Below is a small trained network, with its code and all its weights. Each question gives an input and a class and asks what happens when units are switched off, that is, made to give their printed mean instead of their output.

import numpy as np


def w(rows, s, z=0):
    codes = np.array(rows[::2]) - 128.0
    scale = np.full(codes.shape[1], s)
    scale[-1] = z or s
    return codes * scale


def norm(h):
    return h / np.sqrt((h * h).mean(-1, keepdims=True) + 1e-5)


def f(y):
    return np.maximum(y, 0)


def log_softmax(a):
    a = a - a.max(-1, keepdims=True)
    return a - np.log(np.exp(a).sum(-1, keepdims=True))


def net(x, mask):
    res = np.array(x, float).reshape(1, 5) / 4 @ E
    u = 0
    for l in range(3):
        y = f(norm(res) @ A[l][:, :-1].T + A[l][:, -1])
        res = res + np.where(mask[u : u + 7], y, B[l][:, -1]) @ B[l][:, :-1]
        u += 7
    return log_softmax(norm(res)[-1] @ U[:, :-1].T + U[:, -1])


A, B = {}, {}
E = w([
[103,183,99,181,75,233],'x0',
[92,209,43,123,205,46],'x1',
[36,194,199,107,89,106],'x2',
[1,54,135,152,110,160],'x3',
[141,170,83,204,51,38],'x4',
],0.0047)
A[0] = w([
[72,162,95,97,253,199,45],'0.n1',
[100,209,125,92,190,144,16],'0.n2',
[30,153,161,181,109,131,8],'0.n3',
[136,210,248,151,163,107,55],'0.n4',
[121,164,76,239,169,170,129],'0.n5',
[135,66,85,109,49,77,104],'0.n6',
[164,149,172,49,202,130,170],'0.n7',
],0.0057,0.0016)
B[0] = w([
[101,33,104,139,254,206,251],'0.n1',
[116,43,233,130,213,233,203],'0.n2',
[207,97,41,89,163,126,218],'0.n3',
[101,211,235,138,66,153,205],'0.n4',
[92,154,224,214,195,50,241],'0.n5',
[101,76,63,174,87,158,196],'0.n6',
[59,170,116,201,166,130,250],'0.n7',
],0.0058,0.0028)
A[1] = w([
[157,133,153,55,185,128,35],'1.n1',
[113,175,134,206,117,152,218],'1.n2',
[101,48,106,128,148,2,111],'1.n3',
[144,72,52,158,73,136,5],'1.n4',
[85,130,140,40,128,56,143],'1.n5',
[198,91,125,157,38,174,212],'1.n6',
[95,82,138,113,159,182,116],'1.n7',
],0.006,0.0023)
B[1] = w([
[101,83,89,196,254,224,158],'1.n1',
[181,121,177,146,205,87,252],'1.n2',
[64,157,39,179,43,149,223],'1.n3',
[128,156,164,159,130,196,166],'1.n4',
[142,200,126,128,88,150,178],'1.n5',
[113,128,124,127,205,110,237],'1.n6',
[88,96,87,26,88,137,220],'1.n7',
],0.0066,0.0036)
A[2] = w([
[105,24,124,142,123,113,76],'2.n1',
[104,172,102,105,151,41,112],'2.n2',
[119,1,154,189,94,128,200],'2.n3',
[66,124,150,160,61,108,102],'2.n4',
[134,115,198,163,153,185,136],'2.n5',
[169,184,229,39,79,120,169],'2.n6',
[134,152,43,146,204,41,254],'2.n7',
],0.0084,0.0031)
B[2] = w([
[129,75,156,85,166,176,165],'2.n1',
[102,136,165,71,130,159,172],'2.n2',
[78,141,164,102,186,108,203],'2.n3',
[174,110,75,103,145,98,170],'2.n4',
[109,146,110,115,78,96,202],'2.n5',
[121,177,205,247,191,70,173],'2.n6',
[150,118,143,110,76,153,255],'2.n7',
],0.012,0.0074)
U = w([
[250,133,122,150,146,175,101],'0',
[53,77,156,45,218,196,216],'1',
[102,213,215,228,180,94,140],'2',
[134,192,75,86,18,112,129],'3',
[81,82,40,157,120,69,3],'4',
],0.015,0.0049)

Each question gives the input, the list of numbers given to net, and the class t.
The units are the neurons (one row each of A and B). Each row of codes is followed by its name. A weight is (code - 128) times the scale printed after its matrix; where a second scale follows, it is the last column's (A, B and U).
mask holds one flag per neuron, layer by layer. A switched-off neuron (its flag False) gives its mean, the last column of its row in B, instead of its output. The means were averaged over made-up inputs and are rounded, as every weight is.
A unit's drop is (log p(t) with every unit on - log p(t) with that unit switched off) / (log p(t) with every unit on - log p(t) with every unit switched off).
The circuit of an input: a set's keep is (log p(t) with only the set's units on - log p(t) with every unit switched off) / (log p(t) with every unit on - log p(t) with every unit switched off). Starting from the 12 units with the biggest drops (on a tie, the unit counted first), units are removed one at a time, each time the one whose removal leaves the highest keep (on an exact tie, the one counted first), for as long as the keep stays at least 0.8.
circuit, biggest first: the units of the circuit, biggest drop first
unit that matters most: the unit with the biggest drop
k most important neurons: the k neurons with the biggest drops, biggest first
top k neurons in layer l: the k neurons of layer l with the biggest drops, biggest first
drop when u is switched off: that unit's drop, to one decimal
input [-8,3,-5,8,2], class 4: top 4 neurons in layer 1 -> 1.n3, 1.n2, 1.n5, 1.n6
input [-2,-8,6,-1,-6], class 2: circuit, biggest first -> 2.n6
input [0,0,-1,7,7], class 4: top 3 neurons in layer 0 -> 0.n1, 0.n2, 0.n3
input [-6,8,-8,-5,-3], class 0: 2 most important neurons -> 2.n3, 2.n7
input [6,-1,-6,2,1], class 2: 2 most important neurons -> 0.n1, 0.n5
input [8,3,4,1,7], class 3: 3 most important neurons -> 2.n6, 2.n7, 2.n3
input [7,-5,6,3,0], class 2: top 2 neurons in layer 1 -> 1.n3, 1.n1
input [6,-3,-7,-3,4], class 2: 3 most important neurons -> 0.n5, 0.n3, 2.n4
input [-8,2,-5,0,3], class 3: circuit, biggest first -> 1.n3, 2.n7
input [8,-6,-7,-4,2], class 2: top 2 neurons in layer 2 -> 2.n7, 2.n4
input [-8,-1,4,7,0], class 4: top 4 neurons in layer 1 -> 1.n3, 1.n5, 1.n2, 1.n6
input [2,1,2,4,3], class 4: top 2 neurons in layer 0 -> 0.n4, 0.n7
input [0,-5,6,-1,-8], class 2: 2 most important neurons -> 2.n6, 0.n4
input [-5,1,8,-2,-6], class 2: unit that matters most -> 0.n4
input [7,-3,-8,3,3], class 2: 2 most important neurons -> 0.n5, 0.n1
input [-5,-2,4,1,4], class 3: 2 most important neurons -> 1.n3, 0.n6
input [0,-7,-7,-5,-2], class 1: top 2 neurons in layer 1 -> 1.n2, 1.n5
input [2,3,-3,-2,7], class 3: 2 most important neurons -> 2.n7, 2.n6
input [-2,-5,0,3,6], class 1: drop when 2.n3 is switched off -> 0.2
input [-8,4,0,-8,3], class 3: top neuron in layer 1 -> 1.n3
